Here is a tiny trained network, its code and every weight. The questions are about switching its units off for an input and a class, where a switched-off unit gives its printed mean instead of its output.

import numpy as np


def w(rows, s, z=0):
    codes = np.array(rows[::2]) - 128.0
    scale = np.full(codes.shape[1], s)
    scale[-1] = z or s
    return codes * scale


def norm(h):
    return h / np.sqrt((h * h).mean(-1, keepdims=True) + 1e-5)


def f(y):
    return np.maximum(y, 0)


def log_softmax(a):
    a = a - a.max(-1, keepdims=True)
    return a - np.log(np.exp(a).sum(-1, keepdims=True))


def net(x, mask):
    res = np.array(x, float).reshape(1, 8) / 4 @ E
    u = 0
    for l in range(4):
        y = f(norm(res) @ A[l][:, :-1].T + A[l][:, -1])
        res = res + np.where(mask[u : u + 4], y, B[l][:, -1]) @ B[l][:, :-1]
        u += 4
    return log_softmax(norm(res)[-1] @ U[:, :-1].T + U[:, -1])


A, B = {}, {}
E = w([
[163,253,158,189,152,119,132,190],'x0',
[105,37,105,92,205,117,96,120],'x1',
[179,104,114,66,95,115,175,154],'x2',
[87,99,109,111,49,29,81,130],'x3',
[177,156,77,126,143,156,78,105],'x4',
[155,109,96,174,85,161,139,147],'x5',
[212,110,188,95,138,67,110,223],'x6',
[86,148,129,170,111,128,124,147],'x7',
],0.0077)
A[0] = w([
[138,122,166,112,90,167,193,241,86],'L0N1',
[168,2,85,163,132,138,137,118,217],'L0N2',
[145,166,52,180,66,116,89,75,102],'L0N3',
[78,96,63,123,120,146,117,139,6],'L0N4',
],0.0081,0.0018)
B[0] = w([
[177,104,170,175,116,92,140,85,235],'L0N1',
[76,133,129,80,125,126,154,252,253],'L0N2',
[178,187,175,19,168,95,104,83,227],'L0N3',
[126,122,152,129,77,105,128,107,177],'L0N4',
],0.011,0.0047)
A[1] = w([
[88,154,187,91,151,220,168,105,81],'L1N1',
[131,124,217,169,182,102,83,90,182],'L1N2',
[123,115,142,155,96,253,51,172,3],'L1N3',
[96,207,208,154,87,39,165,163,145],'L1N4',
],0.0082,0.00057)
B[1] = w([
[69,184,129,98,185,130,82,128,200],'L1N1',
[178,113,62,73,199,11,186,92,198],'L1N2',
[140,190,118,115,205,120,152,89,154],'L1N3',
[130,104,104,206,119,142,111,93,254],'L1N4',
],0.011,0.0062)
A[2] = w([
[154,185,150,200,154,163,150,87,33],'L2N1',
[146,151,184,95,58,189,127,93,216],'L2N2',
[107,142,98,154,179,111,198,111,218],'L2N3',
[163,111,2,72,100,147,112,124,6],'L2N4',
],0.0082,0.0015)
B[2] = w([
[93,53,200,98,126,205,82,64,240],'L2N1',
[206,111,112,133,191,138,111,115,186],'L2N2',
[32,247,56,105,46,120,102,165,252],'L2N3',
[81,193,109,123,172,93,50,116,187],'L2N4',
],0.011,0.0041)
A[3] = w([
[41,201,125,167,199,203,207,107,151],'L3N1',
[65,101,194,180,60,177,129,157,199],'L3N2',
[106,46,95,47,154,199,2,161,253],'L3N3',
[173,134,168,199,179,127,155,155,27],'L3N4',
],0.0064,0.0021)
B[3] = w([
[118,159,180,141,63,150,8,208,240],'L3N1',
[101,86,81,103,12,21,163,2,165],'L3N2',
[71,81,168,167,94,238,158,203,253],'L3N3',
[146,141,51,86,170,40,191,111,156],'L3N4',
],0.0089,0.0054)
U = w([
[198,201,115,165,204,35,90,83,46],'0',
[45,233,140,50,158,209,13,202,255],'1',
[82,60,152,216,57,143,119,92,45],'2',
[185,2,137,73,179,171,186,189,199],'3',
],0.0088,0.0015)

Each question gives the input, the list of numbers given to net, and the class t.
The units are the neurons (one row each of A and B). Each row of codes is followed by its name. A weight is (code - 128) times the scale printed after its matrix; where a second scale follows, it is the last column's (A, B and U).
mask holds one flag per neuron, layer by layer. A switched-off neuron (its flag False) gives its mean, the last column of its row in B, instead of its output. The means were averaged over made-up inputs and are rounded, as every weight is.
A unit's drop is (log p(t) with every unit on - log p(t) with that unit switched off) / (log p(t) with every unit on - log p(t) with every unit switched off).
The circuit of an input: a set's keep is (log p(t) with only the set's units on - log p(t) with every unit switched off) / (log p(t) with every unit on - log p(t) with every unit switched off). Starting from the 12 units with the biggest drops (on a tie, the unit counted first), units are removed one at a time, each time the one whose removal leaves the highest keep (on an exact tie, the one counted first), for as long as the keep stays at least 0.8.
circuit, biggest first: the units of the circuit, biggest drop first
top k neurons: the k neurons with the biggest drops, biggest first
k most important neurons of layer l: the k neurons of layer l with the biggest drops, biggest first
drop of u: that unit's drop, to one decimal
input [3,7,-1,-4,2,-6,5,0], class 0: circuit, biggest first	[L1N2]
input [-6,6,-2,6,4,7,-6,-2], class 1: circuit, biggest first	[L2N4 L0N2]
input [7,4,3,4,-6,-7,1,6], class 0: circuit, biggest first	[L1N2 L0N2]
input [-8,-5,3,8,3,6,1,-5], class 1: top 2 neurons	[L2N4 L0N1]
input [2,-5,4,1,-5,-8,-1,-3], class 2: top 2 neurons	[L1N4 L0N3]
input [1,-8,-1,-1,-6,5,7,6], class 0: top 3 neurons	[L0N1 L3N3 L3N4]
input [-5,-8,-2,-6,3,1,5,-7], class 3: top 2 neurons	[L2N1 L0N3]
input [4,6,-6,4,-3,-4,-1,1], class 0: top 3 neurons	[L1N2 L0N2 L3N3]
input [4,-4,-5,6,-4,-1,6,1], class 2: top 2 neurons	[L1N4 L0N3]
input [-5,-5,4,-6,0,-1,5,6], class 3: 2 most important neurons of layer 3	[L3N1 L3N2]
input [-1,-1,-4,1,3,6,4,4], class 0: top 2 neurons	[L0N3 L2N1]
input [4,-2,-6,8,2,6,5,8], class 0: top 2 neurons	[L0N3 L1N2]
input [1,1,-4,5,-2,-5,3,6], class 2: 3 most important neurons of layer 1	[L1N4 L1N1 L1N3]
input [1,-2,5,8,1,0,-3,8], class 0: top neuron	[L0N3]
input [8,-1,3,8,-7,-3,-1,6], class 2: drop of L1N4	0.5
input [8,-8,-7,5,-1,5,7,5], class 0: drop of L0N3	0.1
input [6,8,-6,0,-3,8,6,3], class 0: drop of L1N4	0.0
